Here is a tiny trained network, its code and every weight. The questions are about switching its units off for an input and a target symbol, where a switched-off unit gives its printed mean instead of its output.

import numpy as np


def w(rows, s, z=0):
    codes = np.array(rows[::2]) - 128.0
    scale = np.full(codes.shape[1], s)
    scale[-1] = z or s
    return codes * scale


def norm(h):
    return h / np.sqrt((h * h).mean(-1, keepdims=True) + 1e-5)


def softmax(a):
    e = np.exp(a - a.max(-1, keepdims=True))
    return e / e.sum(-1, keepdims=True)


def log_softmax(a):
    a = a - a.max(-1, keepdims=True)
    return a - np.log(np.exp(a).sum(-1, keepdims=True))


def net(x, mask):
    ids = ['αβδεζλω'.index(c) for c in x.split()]
    T = len(ids)
    res = E[ids] + P[:T]
    u = 0
    for l in range(3):
        r = norm(res)
        for j in range(3):
            rows = slice(3 * j, 3 * j + 3)
            q, k, v = (r @ M[l][rows].T for M in (Q, K, V))
            z = softmax(np.where(np.tri(T) > 0, q @ k.T / 3**0.5, -1e9)) @ v
            o = O[l][rows]
            res = res + np.where(mask[u + j], z, o[:, -1]) @ o[:, :-1]
        u += 3
    return log_softmax(norm(res)[-1] @ U[:, :-1].T + U[:, -1])


Q, K, V, O = {}, {}, {}, {}
E = w([
[127,126,101,84],'α',
[173,150,176,186],'β',
[127,249,50,144],'δ',
[134,148,173,142],'ε',
[211,71,212,100],'ζ',
[144,156,86,158],'λ',
[171,145,102,136],'ω',
],0.02)
P = w([
[211,126,61,125],'0',
[83,90,162,132],'1',
[229,110,102,113],'2',
[74,97,154,123],'3',
[242,87,113,123],'4',
[72,100,154,124],'5',
[254,80,112,122],'6',
],0.0092)
Q[0] = w([
[154,62,155,67],'L0H1',
[89,128,111,111],'L0H1',
[22,81,167,162],'L0H1',
[67,50,160,121],'L0H2',
[147,129,70,171],'L0H2',
[181,232,105,142],'L0H2',
[126,89,44,115],'L0H3',
[3,121,149,158],'L0H3',
[145,132,122,196],'L0H3',
],0.011)
K[0] = w([
[109,124,124,84],'L0H1',
[97,130,121,88],'L0H1',
[8,120,180,135],'L0H1',
[101,64,166,146],'L0H2',
[164,138,101,140],'L0H2',
[162,143,135,180],'L0H2',
[125,141,95,138],'L0H3',
[127,180,170,228],'L0H3',
[98,146,118,127],'L0H3',
],0.016)
V[0] = w([
[135,84,160,96],'L0H1',
[175,137,47,94],'L0H1',
[28,120,66,113],'L0H1',
[120,75,145,114],'L0H2',
[151,93,165,58],'L0H2',
[123,34,157,71],'L0H2',
[116,131,148,65],'L0H3',
[150,100,95,2],'L0H3',
[135,22,149,43],'L0H3',
],0.0087)
O[0] = w([
[131,188,144,74,110],'L0H1',
[37,113,120,91,216],'L0H1',
[187,176,160,104,1],'L0H1',
[150,202,192,52,89],'L0H2',
[123,183,217,149,113],'L0H2',
[149,166,123,91,62],'L0H2',
[175,95,143,182,118],'L0H3',
[79,72,95,118,182],'L0H3',
[94,54,2,164,132],'L0H3',
],0.0057,0.0067)
Q[1] = w([
[80,84,183,80],'L1H1',
[93,255,139,81],'L1H1',
[218,99,129,131],'L1H1',
[191,141,90,158],'L1H2',
[111,134,124,63],'L1H2',
[155,119,137,158],'L1H2',
[141,151,148,218],'L1H3',
[77,136,124,49],'L1H3',
[129,183,151,100],'L1H3',
],0.016)
K[1] = w([
[116,88,180,58],'L1H1',
[113,250,132,92],'L1H1',
[242,77,114,112],'L1H1',
[166,122,79,150],'L1H2',
[200,187,131,12],'L1H2',
[108,168,77,146],'L1H2',
[129,149,210,73],'L1H3',
[121,137,84,192],'L1H3',
[138,162,115,181],'L1H3',
],0.014)
V[1] = w([
[53,68,118,196],'L1H1',
[123,226,100,139],'L1H1',
[59,139,181,213],'L1H1',
[183,100,171,23],'L1H2',
[114,126,109,215],'L1H2',
[254,82,151,132],'L1H2',
[219,78,200,92],'L1H3',
[141,116,76,212],'L1H3',
[118,149,124,55],'L1H3',
],0.0081)
O[1] = w([
[144,124,39,194,235],'L1H1',
[213,117,114,129,42],'L1H1',
[173,97,2,50,124],'L1H1',
[73,78,109,87,1],'L1H2',
[180,43,74,91,238],'L1H2',
[85,111,167,189,155],'L1H2',
[154,193,92,48,182],'L1H3',
[117,125,143,100,197],'L1H3',
[123,108,121,110,65],'L1H3',
],0.0067,0.0034)
Q[2] = w([
[136,207,107,161],'L2H1',
[86,175,156,155],'L2H1',
[98,195,149,102],'L2H1',
[49,106,155,153],'L2H2',
[202,192,86,227],'L2H2',
[85,61,183,112],'L2H2',
[155,99,113,156],'L2H3',
[212,12,164,130],'L2H3',
[92,154,55,9],'L2H3',
],0.012)
K[2] = w([
[85,136,133,110],'L2H1',
[81,253,39,166],'L2H1',
[162,202,163,148],'L2H1',
[141,157,121,188],'L2H2',
[121,96,197,128],'L2H2',
[129,130,120,143],'L2H2',
[112,86,105,131],'L2H3',
[130,58,171,162],'L2H3',
[144,143,88,155],'L2H3',
],0.014)
V[2] = w([
[91,53,149,86],'L2H1',
[126,98,163,163],'L2H1',
[149,159,2,136],'L2H1',
[101,99,154,131],'L2H2',
[153,168,187,190],'L2H2',
[108,190,179,54],'L2H2',
[138,95,112,214],'L2H3',
[157,145,74,178],'L2H3',
[54,113,112,150],'L2H3',
],0.011)
O[2] = w([
[216,73,58,119,132],'L2H1',
[213,120,215,49,153],'L2H1',
[62,124,209,187,213],'L2H1',
[225,5,176,149,110],'L2H2',
[120,116,104,212,144],'L2H2',
[91,117,218,111,2],'L2H2',
[73,156,157,10,244],'L2H3',
[109,115,253,40,216],'L2H3',
[138,166,183,222,125],'L2H3',
],0.0046,0.0057)
U = w([
[56,27,37,172,130],'α',
[207,150,182,133,125],'β',
[153,169,133,242,140],'δ',
[75,116,140,24,137],'ε',
[230,67,66,81,159],'ζ',
[70,160,90,233,90],'λ',
[73,6,214,141,3],'ω',
],0.012,0.0029)

Each question gives the input, a string of symbols that net reads in full, and the target symbol t.
The units are the heads (3 rows each of Q, K, V and O). Each row of codes is followed by its name. A weight is (code - 128) times the scale printed after its matrix; where a second scale follows, it is the last column's (O and U).
mask holds one flag per head, layer by layer. A switched-off head (its flag False) gives its mean, the last column of its rows in O, instead of its output. The means were averaged over made-up inputs and are rounded, as every weight is.
A unit's drop is (log p(t) with every unit on - log p(t) with that unit switched off) / (log p(t) with every unit on - log p(t) with every unit switched off).
The circuit of an input: a set's keep is (log p(t) with only the set's units on - log p(t) with every unit switched off) / (log p(t) with every unit on - log p(t) with every unit switched off). Starting from all 9 units, units are removed one at a time, each time the one whose removal leaves the highest keep (on an exact tie, the one counted first), for as long as the keep stays at least 0.8.
units of the circuit, in order: the units of the circuit, biggest drop first
most important unit: the unit with the biggest drop
heads that matter: for each layer, one digit per head in row order, 1 if its drop is at least 0.15 and else 0, layers parted by /
drop when u is switched off: that unit's drop, to one decimal
input ω α λ λ ω, target α: heads that matter -> 001 / 000 / 000
input α β ω λ ε, target α: heads that matter -> 001 / 000 / 000
input ω β ε, target ε: heads that matter -> 101 / 101 / 000
input α β δ, target α: most important unit -> L0H3
input ε ε λ α ω λ, target ζ: heads that matter -> 001 / 100 / 000
input β ζ ε λ, target ζ: heads that matter -> 000 / 100 / 000
input ζ λ ζ λ δ λ δ, target ζ: heads that matter -> 000 / 100 / 000
input ζ ε λ β, target δ: units of the circuit, in order -> [L2H3, L0H3]
input β ζ β ε λ ε ε, target ζ: heads that matter -> 010 / 001 / 100
input λ ε ε δ ε, target ε: heads that matter -> 001 / 101 / 000
input ε ε λ δ λ, target λ: heads that matter -> 111 / 001 / 100
input δ ω λ, target λ: units of the circuit, in order -> [L1H1, L2H1, L0H3, L0H2]
input δ β ζ ε ε ω δ, target ζ: units of the circuit, in order -> [L1H1, L0H2, L0H3, L2H1]
input ζ ζ β ω ω ε ε, target ζ: units of the circuit, in order -> [L1H3, L0H2, L0H3]
input λ λ δ β ω, target ω: most important unit -> L0H3
input β λ λ β, target β: heads that matter -> 001 / 110 / 001
input ε ζ β β β, target ζ: heads that matter -> 000 / 001 / 100
input ζ β ζ α α, target α: drop when L2H2 is switched off -> 0.0
input α ζ α ζ ζ ε β, target ζ: drop when L2H2 is switched off -> 0.1
input ζ α β β α α ε, target α: drop when L1H1 is switched off -> 0.2
input β ζ α, target α: units of the circuit, in order -> [L0H3]
